Here is a tiny trained network, its code and every weight. The questions are about switching its units off for an input and a target symbol, where a switched-off unit gives its printed mean instead of its output.

import numpy as np


def w(rows, s, z=0):
    codes = np.array(rows[::2]) - 128.0
    scale = np.full(codes.shape[1], s)
    scale[-1] = z or s
    return codes * scale


def f(y):
    return np.maximum(y, 0)


def softmax(a):
    e = np.exp(a - a.max(-1, keepdims=True))
    return e / e.sum(-1, keepdims=True)


def log_softmax(a):
    a = a - a.max(-1, keepdims=True)
    return a - np.log(np.exp(a).sum(-1, keepdims=True))


def net(x, mask):
    ids = ['ΣΩβπτφψ'.index(c) for c in x.split()]
    T = len(ids)
    res = E[ids] + P[:T]
    r = res
    for j in range(3):
        rows = slice(3 * j, 3 * j + 3)
        q, k, v = (r @ M[0][rows].T for M in (Q, K, V))
        z = softmax(np.where(np.tri(T) > 0, q @ k.T / 3**0.5, -1e9)) @ v
        o = O[0][rows]
        res = res + np.where(mask[j], z, o[:, -1]) @ o[:, :-1]
    y = f(res @ A[0][:, :-1].T + A[0][:, -1])
    res = res + np.where(mask[3:7], y, B[0][:, -1]) @ B[0][:, :-1]
    return log_softmax(res[-1] @ U[:, :-1].T + U[:, -1])


Q, K, V, O, A, B = {}, {}, {}, {}, {}, {}
E = w([
[124,102,74,99,188],'Σ',
[164,144,67,140,243],'Ω',
[95,151,74,158,162],'β',
[96,111,100,82,137],'π',
[91,124,95,128,88],'τ',
[194,107,105,105,142],'φ',
[165,183,89,188,101],'ψ',
],0.011)
P = w([
[85,205,67,44,128],'0',
[163,62,91,168,188],'1',
[123,243,168,107,172],'2',
[139,73,124,168,180],'3',
[108,254,183,121,181],'4',
[113,86,149,182,174],'5',
[109,255,184,109,168],'6',
[103,93,165,187,171],'7',
[120,251,180,114,178],'8',
[96,102,184,184,173],'9',
[99,251,164,110,168],'10',
],0.0097)
Q[0] = w([
[168,167,148,87,189],'H0',
[84,119,85,129,128],'H0',
[126,254,68,104,147],'H0',
[148,87,182,146,82],'H1',
[121,213,96,113,103],'H1',
[116,54,173,116,173],'H1',
[147,128,138,20,104],'H2',
[127,50,189,147,185],'H2',
[180,45,154,173,54],'H2',
],0.034)
K[0] = w([
[133,140,84,99,176],'H0',
[95,159,159,102,120],'H0',
[130,202,3,112,114],'H0',
[160,114,186,140,96],'H1',
[139,159,71,120,92],'H1',
[108,119,206,112,159],'H1',
[113,91,99,89,233],'H2',
[143,105,206,58,122],'H2',
[162,109,218,198,153],'H2',
],0.037)
V[0] = w([
[129,129,105,178,151],'H0',
[102,130,98,184,109],'H0',
[87,119,149,86,40],'H0',
[80,105,110,20,125],'H1',
[41,179,150,187,4],'H1',
[233,164,113,138,74],'H1',
[98,168,187,47,145],'H2',
[218,132,155,117,46],'H2',
[122,109,147,91,39],'H2',
],0.019)
O[0] = w([
[111,133,144,115,158,136],'H0',
[158,116,179,112,153,122],'H0',
[197,94,110,126,56,78],'H0',
[205,123,126,139,30,236],'H1',
[143,107,249,42,150,1],'H1',
[68,182,120,108,143,81],'H1',
[101,143,188,95,138,195],'H2',
[89,131,55,98,67,34],'H2',
[134,113,121,42,73,67],'H2',
],0.016,0.0095)
A[0] = w([
[88,182,63,148,145,121],'N0',
[114,216,185,8,119,22],'N1',
[94,215,155,46,163,129],'N2',
[51,58,60,144,148,7],'N3',
],0.014,0.0016)
B[0] = w([
[95,65,122,11,117,251],'N0',
[156,70,38,98,246,176],'N1',
[172,248,199,198,12,157],'N2',
[206,176,194,241,113,211],'N3',
],0.012,0.029)
U = w([
[129,86,2,211,153,126],'Σ',
[34,108,86,114,225,254],'Ω',
[79,120,247,58,187,178],'β',
[167,119,143,71,86,43],'π',
[152,97,94,59,178,50],'τ',
[86,156,48,51,118,150],'φ',
[140,207,63,75,178,68],'ψ',
],0.0036,0.0074)

Each question gives the input, a string of symbols that net reads in full, and the target symbol t.
The units are the heads (3 rows each of Q, K, V and O) and the neurons (one row each of A and B). Each row of codes is followed by its name. A weight is (code - 128) times the scale printed after its matrix; where a second scale follows, it is the last column's (O, A, B and U).
mask holds one flag per unit, heads first, then neurons. A switched-off unit (its flag False) gives its mean, the last column of its rows in O or B, instead of its output. The means were averaged over made-up inputs and are rounded, as every weight is.
A unit's drop is (log p(t) with every unit on - log p(t) with that unit switched off) / (log p(t) with every unit on - log p(t) with every unit switched off).
The circuit of an input: a set's keep is (log p(t) with only the set's units on - log p(t) with every unit switched off) / (log p(t) with every unit on - log p(t) with every unit switched off). Starting from all 7 units, units are removed one at a time, each time the one whose removal leaves the highest keep (on an exact tie, the one counted first), for as long as the keep stays at least 0.8.
units of the circuit, in order: the units of the circuit, biggest drop first
k most important neurons: the k neurons with the biggest drops, biggest first
drop when u is switched off: that unit's drop, to one decimal
input φ τ π ψ β Σ τ ψ, target Ω: units of the circuit, in order	(H1)
input Ω ψ ψ Σ β ψ Σ, target Ω: units of the circuit, in order	(N0, H2, H0, H1)
input φ ψ τ, target φ: 2 most important neurons	(N3, N0)
input ψ ψ Ω, target ψ: 3 most important neurons	(N2, N1, N0)
input ψ φ ψ π, target Σ: units of the circuit, in order	(H1, H2)
input Ω τ φ τ τ Σ π π Ω φ φ, target Ω: units of the circuit, in order	(H0, N3)
input τ φ φ Σ Σ ψ Ω τ π ψ, target Ω: units of the circuit, in order	(H1, H2, H0)
input τ ψ Ω π π φ ψ τ Ω τ π, target τ: units of the circuit, in order	(H1, N1, H2)
input ψ β τ β Ω π ψ ψ τ, target ψ: 2 most important neurons	(N2, N1)
input Ω β π Σ φ π π τ π φ π, target Ω: units of the circuit, in order	(N0, H2, H1, H0)
input τ φ π φ π φ Ω Ω Ω Ω, target β: 3 most important neurons	(N0, N3, N1)
input τ ψ φ π Σ Ω Σ, target τ: units of the circuit, in order	(H1, N1, H2)
input τ φ ψ β π Ω Σ φ ψ ψ, target β: 2 most important neurons	(N1, N2)
input φ Ω Ω τ β π τ β Ω τ, target β: units of the circuit, in order	(H1)
input Ω τ Ω, target Ω: units of the circuit, in order	(N0, H2, H0, H1)
input φ φ τ ψ Σ, target φ: 3 most important neurons	(N3, N0, N1)
input φ Ω Σ π τ τ π φ π, target φ: 3 most important neurons	(N3, N0, N1)
input π φ φ τ Ω ψ τ, target π: drop when H1 is switched off	0.7
input τ φ β π Ω Ω Ω, target τ: drop when H2 is switched off	0.3
input π Ω ψ β φ, target π: units of the circuit, in order	(H1)
input β β ψ ψ ψ, target β: drop when H1 is switched off	0.7
